(in the rows, 128 means zero)
Each row has a class, written as a number after it.
[137,112,151,129,57,115,125,118,122,97,142,171,178,122,53,126,103,123,132,150,170,96,149,133,128,125,120,153,220,100,169,103,75,151,106,128,140,158,122,155,141,112,160,119,122,133]	9
[134,115,144,139,65,121,137,96,111,109,131,170,180,104,76,129,143,127,128,134,150,103,166,125,131,118,110,155,196,98,154,137,85,145,115,140,132,164,127,165,119,118,145,116,141,134]	0
[106,180,107,145,107,139,192,79,88,141,108,114,142,149,47,108,146,99,161,118,100,136,145,167,101,103,109,110,157,104,83,146,103,117,141,105,120,111,88,146,125,149,137,161,121,187]	8
[143,110,127,110,76,127,144,47,121,136,63,103,158,145,116,135,134,140,134,115,119,99,99,169,184,86,128,120,108,113,81,117,113,120,142,99,149,107,100,120,135,128,163,142,82,153]	1
[140,140,121,81,142,106,104,150,106,122,121,114,142,122,122,112,157,101,162,116,157,83,171,110,150,116,125,132,180,115,165,128,84,121,132,59,107,131,109,145,150,181,120,94,153,167]	4
[111,122,122,155,141,135,100,87,119,105,166,116,157,123,174,166,147,96,174,141,115,123,130,128,138,104,97,169,102,113,161,57,120,120,95,97,116,161,156,143,107,145,123,122,128,128]	8
[134,148,116,75,142,124,94,169,112,134,140,98,131,136,126,129,160,118,166,92,156,87,187,101,180,125,124,132,168,114,169,130,61,114,117,58,108,127,103,135,143,175,119,100,145,168]	6
[122,114,117,126,141,88,224,75,107,116,147,134,129,183,104,89,97,120,150,104,167,108,144,91,109,139,98,129,131,137,127,73,111,134,93,102,107,141,130,157,108,154,110,129,109,125]	8
[114,166,109,137,125,138,128,109,86,154,121,133,126,124,60,114,153,93,159,120,120,135,154,176,110,113,114,111,187,115,110,128,104,127,113,107,127,121,115,141,133,125,157,167,117,175]	3
[119,133,108,86,121,115,97,147,88,132,155,108,145,124,98,117,149,114,177,111,161,98,197,104,168,118,118,129,154,115,150,138,57,122,121,56,95,134,103,143,158,139,110,99,142,171]	5
[115,97,117,118,112,110,199,133,101,160,141,70,140,168,106,165,133,154,125,134,152,136,149,129,153,123,127,124,111,139,149,91,128,173,106,128,160,117,129,114,123,154,93,104,91,163]	8
[125,123,141,109,75,106,123,103,108,106,127,167,189,131,60,130,119,108,127,129,149,96,145,130,131,124,106,162,189,108,181,102,83,156,105,140,134,158,133,153,151,108,143,117,126,153]	7
[113,147,101,93,150,100,93,175,112,122,138,105,143,123,122,108,158,120,164,114,133,83,187,91,172,122,133,132,156,124,153,130,83,115,135,76,100,127,120,158,138,155,115,92,139,175]	4
[113,164,129,141,122,144,104,89,101,129,141,146,125,140,58,131,128,114,160,113,123,137,151,145,123,116,121,110,176,112,101,157,93,120,104,92,122,127,110,141,133,135,154,159,132,174]	9
[120,98,123,133,128,101,212,77,112,134,152,133,140,167,105,94,89,128,167,113,188,113,154,94,105,135,103,117,114,135,121,85,109,123,118,82,101,145,113,156,120,170,118,125,110,118]	5
[125,115,145,128,78,99,95,129,117,102,134,175,150,127,71,127,117,134,124,148,183,101,149,112,130,132,128,162,207,104,178,130,70,138,112,146,154,150,118,168,142,97,155,108,135,161]	4
[111,110,114,128,138,112,98,113,140,105,196,116,138,135,172,180,135,122,196,144,147,123,133,102,175,106,106,167,108,114,165,86,104,121,104,109,137,148,146,135,102,162,137,111,116,125]	8
[121,108,128,117,118,116,193,133,113,166,125,72,148,153,120,151,135,137,105,123,143,128,157,131,135,141,133,122,135,153,133,84,140,158,102,130,150,120,137,105,133,151,104,104,112,159]	0
[130,136,112,92,143,110,113,143,96,112,171,98,139,140,101,104,147,120,167,121,169,88,196,94,181,106,117,138,164,123,157,143,82,121,127,53,94,120,117,175,138,165,114,88,132,160]	5
[119,125,135,137,131,130,87,79,134,103,183,119,140,160,164,168,127,114,193,126,134,126,135,89,187,97,107,173,120,120,146,68,114,96,104,97,128,149,135,144,111,176,130,106,131,123]	0
[110,110,102,134,128,100,241,90,109,129,141,127,139,188,101,105,77,115,172,105,169,122,156,118,103,136,95,126,124,129,135,81,107,142,95,101,109,150,123,154,96,143,118,131,101,136]	8
[143,84,142,106,113,102,97,52,125,135,85,127,145,90,151,137,160,142,166,120,109,103,107,117,187,91,150,117,73,114,74,135,88,132,152,105,142,106,128,103,155,122,155,127,75,173]	2
[127,105,116,137,136,117,67,98,110,113,171,122,148,134,169,150,126,108,177,138,107,126,116,118,173,95,107,169,99,112,161,98,126,113,114,92,125,144,154,147,127,140,123,118,116,138]	7
[115,174,93,147,131,141,166,102,90,150,107,132,131,106,73,101,193,117,179,124,87,127,156,178,126,112,134,94,165,119,94,149,99,113,123,127,121,123,128,148,123,118,148,165,115,181]	8
[136,78,135,114,102,109,114,43,125,132,73,130,155,133,144,149,149,146,152,107,124,101,103,136,172,86,135,128,86,108,83,107,108,121,160,105,156,116,113,120,144,134,166,125,83,162]	4
[132,111,124,142,117,96,234,74,114,148,155,143,155,164,103,95,84,122,160,112,181,119,119,112,91,140,89,126,102,132,132,80,110,124,102,91,108,143,113,146,125,166,110,148,115,118]	6
[135,134,151,137,114,152,146,95,111,136,101,143,161,119,113,107,147,79,108,78,112,99,171,128,100,134,94,154,191,117,173,102,104,135,158,111,104,154,133,183,90,96,115,136,156,121]	0
[107,108,142,126,133,120,86,111,129,122,182,129,134,137,178,182,116,112,176,126,123,135,137,111,182,104,104,175,93,121,179,89,119,121,93,106,139,150,156,135,128,151,126,113,112,146]	2
[141,112,147,126,121,119,147,62,110,138,109,144,180,121,109,106,145,76,128,105,112,78,155,102,101,128,84,165,172,103,162,92,93,124,142,112,115,159,111,182,85,95,108,120,157,139]	1
[141,125,147,135,121,130,161,70,106,140,104,146,176,104,110,101,146,87,106,99,124,96,147,101,92,139,82,156,176,107,157,113,104,124,145,103,114,161,130,192,85,78,103,130,150,126]	1
[130,197,123,128,145,143,151,89,105,141,115,146,139,148,73,124,121,115,156,111,111,144,130,163,132,111,133,106,159,109,84,156,108,103,111,101,107,125,96,148,137,150,148,169,121,176]	6
[131,80,138,109,100,122,120,61,139,128,48,116,143,106,159,139,157,148,129,108,115,88,121,142,180,98,144,118,81,101,59,142,98,108,138,104,146,119,125,118,145,141,152,132,88,190]	6
[114,106,121,107,112,110,195,131,113,165,112,88,140,163,115,164,141,152,97,97,134,133,176,163,159,138,127,117,128,132,158,119,132,158,90,119,142,138,118,123,122,150,120,112,122,158]	7
[114,177,120,127,129,147,148,87,98,142,107,145,131,130,78,102,161,105,171,122,119,126,164,158,130,106,125,109,172,110,97,112,97,107,127,115,122,127,116,161,137,143,139,149,122,180]	4
[112,177,132,123,142,148,125,108,111,140,125,145,127,131,84,108,173,117,166,111,112,148,157,154,137,117,129,114,136,118,81,163,110,109,117,119,113,125,112,134,148,119,147,146,117,189]	6
[134,109,148,124,69,106,121,105,105,106,115,180,173,135,57,126,107,128,106,127,130,95,139,134,130,129,119,166,187,102,184,154,70,147,96,120,133,158,112,147,148,73,144,137,147,147]	7
[119,105,120,107,102,93,191,152,107,172,151,84,168,142,94,157,145,162,111,112,144,138,170,116,159,137,131,123,131,151,146,108,140,160,128,135,149,135,136,94,123,132,118,82,98,148]	3
[128,84,137,131,75,132,131,56,129,120,67,112,139,120,144,120,159,151,141,107,108,101,116,134,172,94,143,123,86,122,55,142,103,125,157,113,144,93,120,105,142,138,154,144,89,156]	0
[119,128,124,125,137,102,212,84,115,129,157,140,145,178,92,90,72,122,163,116,176,127,152,113,110,141,103,118,133,158,154,92,131,129,98,91,97,140,112,160,112,147,110,127,120,134]	7
[136,138,157,128,124,142,148,78,117,138,115,136,191,126,106,91,149,83,126,80,115,105,143,117,104,131,87,165,144,110,148,108,98,125,146,98,87,157,126,169,118,82,107,137,142,119]	6
[119,168,112,142,129,163,100,115,95,150,116,108,136,162,76,135,140,111,154,83,117,138,147,177,136,114,138,118,170,134,118,133,114,126,132,98,120,98,93,129,131,120,155,162,122,185]	4
[106,100,120,153,150,108,70,104,129,101,168,114,154,144,174,171,159,110,174,130,131,139,126,124,151,104,99,173,81,125,162,73,122,117,95,103,125,143,153,142,116,150,134,109,115,146]	4
[122,123,118,112,105,97,179,127,93,165,161,77,165,162,90,144,134,162,124,116,145,117,171,112,175,128,127,127,131,143,163,112,128,149,108,125,140,133,136,128,145,154,122,87,104,164]	5
[140,86,120,134,102,96,125,54,125,115,69,101,148,110,146,138,178,151,133,121,104,94,118,158,183,89,151,124,112,108,81,146,101,127,142,112,145,120,135,129,113,120,171,121,90,165]	8
[130,127,116,80,129,108,112,163,109,126,140,117,134,132,122,114,106,108,172,115,163,99,173,106,152,127,138,120,175,123,143,128,65,129,131,49,106,133,125,125,147,155,122,98,129,150]	9
[140,75,138,128,100,123,99,56,124,132,58,104,157,123,150,137,154,146,147,101,111,103,112,137,164,93,136,122,95,103,76,132,97,120,147,102,153,116,121,104,140,131,159,125,76,178]	6
[122,112,168,132,110,136,134,69,116,123,120,152,176,121,95,107,127,78,128,98,118,109,172,125,110,125,99,166,173,105,167,132,108,147,145,113,101,155,109,191,96,90,104,130,156,165]	7
[122,112,122,128,139,79,216,86,124,132,175,138,144,172,102,95,87,124,163,116,192,116,137,95,118,143,106,128,122,144,123,70,125,123,100,89,104,145,121,159,120,165,117,131,112,134]	4
[133,122,134,132,127,121,232,87,121,130,130,132,146,170,109,77,86,120,146,119,159,131,142,120,83,135,94,123,106,132,124,101,115,127,113,111,103,133,116,137,122,140,105,132,111,118]	6
[141,129,147,109,78,102,104,104,111,110,118,177,191,115,54,116,118,109,117,131,177,80,155,132,113,132,109,154,242,109,186,106,85,153,104,146,135,166,124,166,144,99,158,112,139,150]	4
[130,116,102,123,132,112,171,93,99,122,159,130,125,190,108,87,80,122,174,92,184,128,146,114,124,133,95,125,138,151,160,111,133,130,98,105,107,128,133,159,118,156,118,121,113,122]	7
[127,128,155,146,110,135,139,81,113,137,112,137,174,131,96,106,127,77,121,103,120,104,148,121,106,130,90,168,165,110,172,117,108,134,150,102,113,161,122,190,84,67,110,125,148,148]	1
[127,104,129,112,113,111,220,130,101,178,132,92,158,136,101,170,131,155,91,120,135,131,159,146,136,134,121,108,127,139,151,98,138,160,100,134,153,134,138,115,137,159,100,110,104,144]	2
[149,108,146,135,67,81,130,114,110,101,134,175,175,113,46,120,96,111,116,146,157,100,141,117,119,130,128,157,215,97,154,95,75,157,117,142,139,150,105,136,138,78,151,114,124,155]	3
[128,100,120,104,93,87,96,45,131,133,65,137,154,110,151,113,134,141,161,119,103,108,107,131,176,93,130,117,101,122,66,148,108,125,152,105,139,114,118,101,127,120,179,135,74,160]	7
[135,114,164,130,126,119,111,65,112,135,99,143,165,110,110,109,144,77,122,92,108,83,164,130,95,128,87,157,183,103,194,126,90,131,124,110,108,168,121,190,109,96,124,125,166,139]	2
[116,115,122,137,130,124,76,96,125,125,153,127,149,130,184,172,138,106,178,128,119,126,140,122,166,108,103,163,112,127,170,50,111,121,110,116,135,147,151,139,106,132,147,115,109,139]	0
[118,154,103,138,134,152,119,97,99,148,123,125,128,154,76,140,149,113,155,105,138,138,144,164,129,110,121,121,162,111,96,122,105,117,122,114,136,113,108,153,125,117,151,153,119,164]	4
[123,118,123,136,126,132,92,102,115,118,156,119,166,127,180,153,156,102,166,99,92,124,136,124,150,109,80,164,77,104,158,77,111,106,104,95,110,160,156,117,134,159,130,128,115,138]	6
[146,113,154,136,78,111,119,91,125,94,164,165,181,129,56,135,104,120,124,145,180,84,140,111,122,120,122,166,201,99,146,113,54,138,118,137,142,139,117,142,130,128,147,116,137,148]	6
[129,82,115,111,97,111,87,73,133,131,61,103,134,113,166,131,162,157,142,104,114,103,113,151,187,97,143,113,97,112,55,124,110,120,139,120,160,99,120,99,155,113,178,135,71,164]	4
[109,90,177,141,114,122,121,77,127,132,103,154,177,94,99,100,147,93,127,109,127,96,154,99,79,139,105,154,166,127,140,143,91,129,156,97,112,158,118,159,114,73,111,133,151,148]	5
[136,110,138,119,64,114,111,116,104,108,147,170,174,126,73,128,103,131,128,145,166,102,133,128,129,134,122,168,202,118,198,137,77,125,108,130,142,147,117,156,152,90,149,129,138,141]	7
[106,121,119,137,135,158,76,113,117,124,188,112,141,151,169,172,143,108,186,126,124,118,141,116,177,106,110,167,92,126,150,56,116,112,106,98,130,147,162,119,116,160,130,117,117,134]	1
[117,169,120,145,122,153,165,85,98,171,121,132,131,119,66,123,157,111,169,126,90,128,154,174,118,106,119,101,136,116,108,151,106,121,122,115,128,120,112,126,136,139,148,163,127,174]	2
[132,79,113,117,93,127,133,60,125,144,56,117,151,105,161,139,170,154,155,144,92,108,95,154,175,87,144,127,51,106,61,129,119,123,154,116,144,125,127,105,132,98,166,141,65,148]	8
[117,175,117,142,132,163,149,87,105,143,118,128,124,135,79,106,145,109,163,114,105,140,131,143,112,116,116,111,144,121,101,154,118,122,131,109,126,99,111,131,133,134,139,173,124,160]	7
[126,149,119,140,137,142,140,91,87,157,118,147,123,109,73,102,158,110,156,113,111,120,139,160,115,116,128,106,153,120,85,143,102,115,121,97,119,105,103,152,152,113,141,174,119,167]	2
[125,125,155,129,104,150,164,83,112,152,104,137,170,119,84,102,153,77,113,122,128,92,162,135,89,130,86,156,150,108,161,101,94,139,155,103,112,155,111,176,95,75,101,129,159,136]	1
[129,114,131,115,110,97,187,112,105,158,148,102,143,150,96,150,140,148,108,115,145,127,162,125,169,135,133,110,114,139,121,96,137,164,102,139,145,131,127,110,125,151,100,94,115,178]	1
[127,104,157,140,121,110,139,71,122,143,104,143,178,122,106,102,157,80,126,90,120,101,155,128,83,136,88,160,158,108,159,100,103,131,148,103,110,169,110,168,104,71,123,123,160,135]	4
[126,124,156,139,122,133,135,60,117,124,92,132,176,111,109,99,146,65,121,90,95,91,165,102,90,127,77,163,163,86,148,119,102,132,130,86,101,172,141,184,97,93,120,122,153,151]	9
[132,81,124,123,93,115,107,62,130,132,99,100,149,124,133,147,168,139,142,105,120,94,105,139,180,98,133,123,75,111,76,123,100,124,170,117,151,108,127,115,127,134,160,127,88,163]	1
[123,117,120,133,127,89,202,68,114,135,166,128,139,187,112,88,79,122,170,119,174,112,154,113,117,129,90,129,115,137,136,80,112,125,83,114,112,137,123,152,112,175,126,124,105,147]	6
[118,178,110,142,124,140,122,89,89,158,134,137,133,124,73,102,139,111,181,126,113,131,153,138,139,111,126,113,171,127,98,149,111,113,119,114,119,117,113,143,133,124,146,155,119,182]	5
[115,110,135,131,133,137,76,92,135,108,174,102,150,149,179,162,145,124,172,130,147,117,131,129,171,94,105,167,71,115,156,67,101,111,120,102,131,139,153,137,136,156,138,97,111,118]	6
[131,133,132,132,137,103,209,92,116,131,172,117,145,181,98,91,72,122,165,95,164,113,125,97,109,154,103,106,126,151,172,77,114,134,112,104,100,143,124,152,127,168,104,145,116,120]	1
[127,80,124,113,88,119,111,68,135,139,62,102,149,95,144,142,160,153,137,124,105,115,107,142,173,92,137,115,74,115,61,149,119,126,159,115,153,108,127,89,136,103,170,135,67,159]	3
[150,132,132,123,79,110,151,104,101,109,127,161,172,118,69,126,108,128,118,153,138,84,140,127,123,122,119,146,210,96,176,110,78,153,110,144,141,160,134,147,131,107,152,129,121,135]	8
[122,172,121,137,130,151,182,93,110,153,131,149,134,111,58,109,153,111,175,122,108,128,158,170,110,118,129,100,166,127,92,162,97,119,114,128,127,108,112,116,142,114,162,164,126,166]	2
[113,124,160,142,127,143,168,95,127,135,80,134,179,133,125,99,147,70,121,93,97,104,156,107,68,136,85,176,142,111,159,118,120,144,151,100,98,158,120,168,98,99,120,128,153,124]	0
[112,111,120,128,144,112,64,102,131,111,186,149,154,123,171,171,138,118,189,139,119,127,124,107,176,110,110,168,96,123,168,91,125,109,100,109,125,159,155,141,121,146,145,120,118,138]	7
[127,137,170,125,119,139,134,63,136,140,91,146,170,109,109,105,158,93,105,102,124,99,153,121,104,130,84,156,164,116,154,107,94,117,138,111,109,151,107,183,92,83,108,140,154,131]	6
[119,159,115,126,142,152,121,127,101,135,84,160,111,126,83,126,147,114,155,107,111,151,135,155,115,122,138,108,132,118,93,165,101,128,113,129,120,106,108,130,155,106,144,159,111,174]	2
[123,94,125,129,160,100,67,91,131,113,176,131,135,139,149,157,135,102,179,142,140,106,133,120,173,99,111,163,114,123,144,47,122,120,87,93,123,153,139,143,114,132,139,113,118,128]	3
[123,101,127,130,114,89,176,112,92,179,144,88,163,153,86,170,140,154,107,111,139,118,160,144,176,124,145,129,128,151,164,99,136,165,96,127,149,138,143,131,121,124,105,94,121,176]	3
[129,110,156,123,128,108,142,69,102,134,96,155,183,118,110,103,151,78,119,97,117,97,176,108,83,128,80,163,163,101,177,109,89,142,145,109,107,167,127,186,96,84,116,113,146,161]	4
